Facts:
(936) | Λ a | β (673) | η skaduskes
(443) | Λ e | ζ (648) | β (377) | η trufa
(528) | Λ a | β (51) | η stoskim
(879) | Λ a | β (482) | η skaduskes
(292) | Λ a | ζ (25) (716) (483) | β (504) | η pedrokle
(970) | Λ a | β (855) | η drelu
(148) | Λ b | β (810) | ε (844)
(782) | Λ b | β (753)
(818) | Λ b | β (673) | η fluplekil | ε (117)
(647) | ζ (250)
(774) | Λ c | β (716) | η stoskim | ε (567)
(656) | Λ d | β (25) | η skaduskes | ε (666)
(219) | ζ (522) (716)
(432) | Λ a | β (504) | η semukun
(1046) | ζ (148)
(1053) | Λ d | β (232) | η druvu
(734) | Λ b | β (219) | η fluplekil
(606) | Λ a | ζ (658) | β (296) | η medon | ε (396)
(373) | Λ b | ζ (648) | β (873) | ε (479)
(141) | Λ a | β (206) | η fluplekil
(258) | Λ a | β (51) | η skaduskes | ε (528)
(887) | Λ a | ζ (873) | β (680) | η skaduskes
(626) | Λ b | β (631) | η skaduskes | ε (301)
(491) | Λ b | ζ (753) (773) | β (51) | η drelu | ε (258) (528)
(773) | Λ b | β (891) | η semukun
(504) | ζ (581)
(806) | Λ c | β (206)
(317) | Λ d | ζ (339) | β (219)
(975) | Λ e | β (377) | η skiflerel
(396) | Λ b | β (296) | η zokla
(680) | ζ (969) (618) (141)
(930) | Λ a | β (11) | η trufa
(479) | Λ a | β (873) | η trufa | ε (250)
(206) | ζ (782) (818)
(823) | Λ b | β (1046)
(803) | Λ b | β (1046) | η skaduskes | ε (823)
(250) | Λ c | β (873) | η medon | ε (373)
(801) | Λ d | β (680) | η medon
(117) | Λ a | ζ (618) | β (673) | η pedrokle
(835) | Λ a | ζ (1053) | β (377) | η drelu
(230) | Λ b | ζ (581) (975) (631) | β (261) | η maste
(87) | Λ d | β (296) | η pedrokle
(789) | Λ a | β (859)
(954) | Λ b | β (25)
(1019) | Λ d | β (296) | η trufa
(918) | Λ a | ζ (753) (337) | β (296) | η skaduskes
(337) | Λ a | β (891)
(859) | ζ (232) (803)
(658) | Λ c | β (873) | η stoskim
(51) | ζ (150) (410) (823)
(846) | Λ c | β (891) | η skaduskes
(170) | Λ e | β (891) | η maste
(844) | Λ e | β (810) | η pedrokle | ε (148)
(339) | Λ a | β (753) | η maste | ε (58)
(412) | Λ c | β (810) | η skaduskes
(779) | Λ c | ζ (741) | β (680) | η zokla
(909) | Λ a | ζ (482) | β (11) | η stoskim
(581) | Λ a | β (206) | η stoskim
(624) | Λ b | β (680) | η trufa | ε (779)
(80) | Λ a | ζ (1053) (522) (87) (25) | β (680)
(969) | Λ a | β (891) | η zokla
(456) | Λ d | β (648) | η zokla
(666) | Λ c | β (25) | η medon | ε (954)
(58) | Λ a | β (753)
(780) | Λ d | β (232) | η drelu
(483) | Λ b | β (504) | η stoskim
(711) | Λ c | β (673) | η druvu
(410) | Λ e | β (232) | η skaduskes | ε (780)
(522) | Λ a | β (631)
(150) | Λ b | β (206)
(673) | ζ (626) (456)
(301) | Λ b | β (631) | η trufa
(679) | ζ (170) (522)
(618) | Λ e | β (919) | η skiflerel
(741) | Λ b | β (810) | η stoskim
(362) | Λ a | ζ (919) (823) | β (647)
(500) | Λ e | ζ (618) (801) | β (633) | η fluplekil
(570) | Λ a | β (891) | η stoskim | ε (773)
(567) | Λ b | β (716) | η trufa

Known rows:
291; 216; -24; 120; -20; -41; -53; 36; 91; 243; 219; 297: (909)
180; 200; 141; 32; 70; -2; -109; -35; 261; 62; 229; 175: (522)
33; 158; 119; -23; -104; 59; -57; -209; 197; 237; 259; 182: (570)
222; 130; -313; 134; -128; 80; 50; -56; -80; 122; 45; 538: (680)
124; 224; 191; -27; -11; 26; -27; -140; 209; 120; 200; 325: (456)
96; 156; 103; -15; 51; 52; -48; -122; 267; 145; 188; 290: (789)
156; 210; 145; -4; 37; 40; -97; -71; 242; 66; 212; 255: (1053)
84; 253; 63; -62; 27; 82; -58; -272; 28; -134; 355; 355: (396)
104; 309; -126; -38; -18; 85; -69; -394; -126; -390; 324; 303: (412)
154; 238; -54; -47; 23; 14; -105; -307; 31; -113; 274; 271: (741)
288; 8; -121; -12; -91; 194; -5; 27; -265; -7; 343; 80: (373)
147; 246; -12; -53; -8; -1; -96; -333; 20; -101; 274; 259: (301)
116; 203; 132; -53; 79; -30; -60; -213; 172; 150; 309; 289: (1019)
45; 141; -176; -50; -123; 35; -101; -475; -245; -334; 402; 176: (666)
206; 225; -162; 159; -3; 55; -84; -5; -86; -15; 204; 353: (51)
38; 191; -46; 16; 54; 62; -69; -228; 43; -88; 189; 314: (377)
217; 120; 1; 105; -46; -37; -49; -3; 3; 277; 364; 262: (606)
111; 205; -49; -50; 41; 103; -114; -251; 84; -144; 253; 304: (782)
89; 54; -117; -37; 131; 22; -81; -205; 283; 235; 195; 287: (141)
69; 23; -213; -57; 29; 63; -195; -323; 37; -91; 315; 169: (818)
160; 186; 91; -3; 35; -30; -52; -144; 211; 177; 209; 247: (581)
64; 199; -51; 34; 50; 59; -77; -198; 33; -84; 200; 314: (753)
67; 163; 41; -47; -108; 77; -81; -277; -16; -113; 307; 260: (626)
88; 138; 99; -21; 51; 53; -41; -123; 269; 141; 201; 291: (58)
122; 128; -219; -52; 125; 57; -189; -325; 100; -100; 271; 221: (734)
276; 198; -34; 103; -4; 58; -85; 74; 116; 187; 208; 345: (317)

Rows:
360; 226; -42; 125; 34; -123; -115; 17; 64; 218; 250; 167 -> (292)
-33; 100; -95; 44; -66; 79; 247; -187; 167; 428; 127; 575 -> (618)
148; 182; 72; -56; 125; -75; -117; -240; 179; 148; 325; 212 -> (87)
89; 256; -203; -39; 31; 112; -104; -382; -90; -398; 324; 295 -> (806)
25; 41; 189; -22; -152; 26; -10; -151; 133; 185; 273; 218 -> (258)
48; 12; 47; -16; -11; 61; -76; -123; 221; 174; 241; 231 -> (339)
158; 119; -16; -61; -139; -27; -82; -327; -19; -107; 243; 180 -> (624)
279; 219; -232; 92; 10; 95; -157; -48; -41; -74; 266; 325 -> (230)
-18; 314; -29; 16; -19; 180; -106; -258; 89; -16; 200; 280 -> (891)
346; 219; 33; 119; -92; -38; -4; 81; 122; 203; 128; 309 -> (887)
-145; -8; 0; 215; -298; -274; -156; -332; 189; 160; 383; 240 -> (844)
253; 242; 54; 109; 8; 16; -20; 84; 90; 218; 305; 378 -> (918)
400; 200; 4; 157; -18; -41; -95; 161; 163; 112; 154; 186 -> (80)
14; 222; 39; 60; 55; 66; 8; -130; 319; 170; 211; 168 -> (170)
152; 218; 141; -44; 6; -48; -46; -211; 168; 161; 214; 252 -> (780)
146; 245; -33; -49; 34; 14; -119; -306; 41; -129; 273; 243 -> (483)
-10; 188; -26; 5; 138; 83; -69; -228; 29; -86; 325; 364 -> (296)
251; 158; -112; 90; -191; -12; -95; -131; -216; -2; 354; 233 -> (491)
108; -55; 178; -156; -47; 78; 125; -160; -10; 291; 267; 27 -> (479)
292; 258; -13; 222; -14; -138; 55; 68; 55; 231; 231; 196 -> (443)
161; 297; -147; -54; 20; -56; -181; -471; -5; 7; 298; 106 -> (773)
249; 125; -237; 89; -75; 12; 52; -63; 21; 482; 176; 516 -> (117)
127; 283; -204; -36; 17; 38; -97; -426; -142; -373; 333; 254 -> (658)

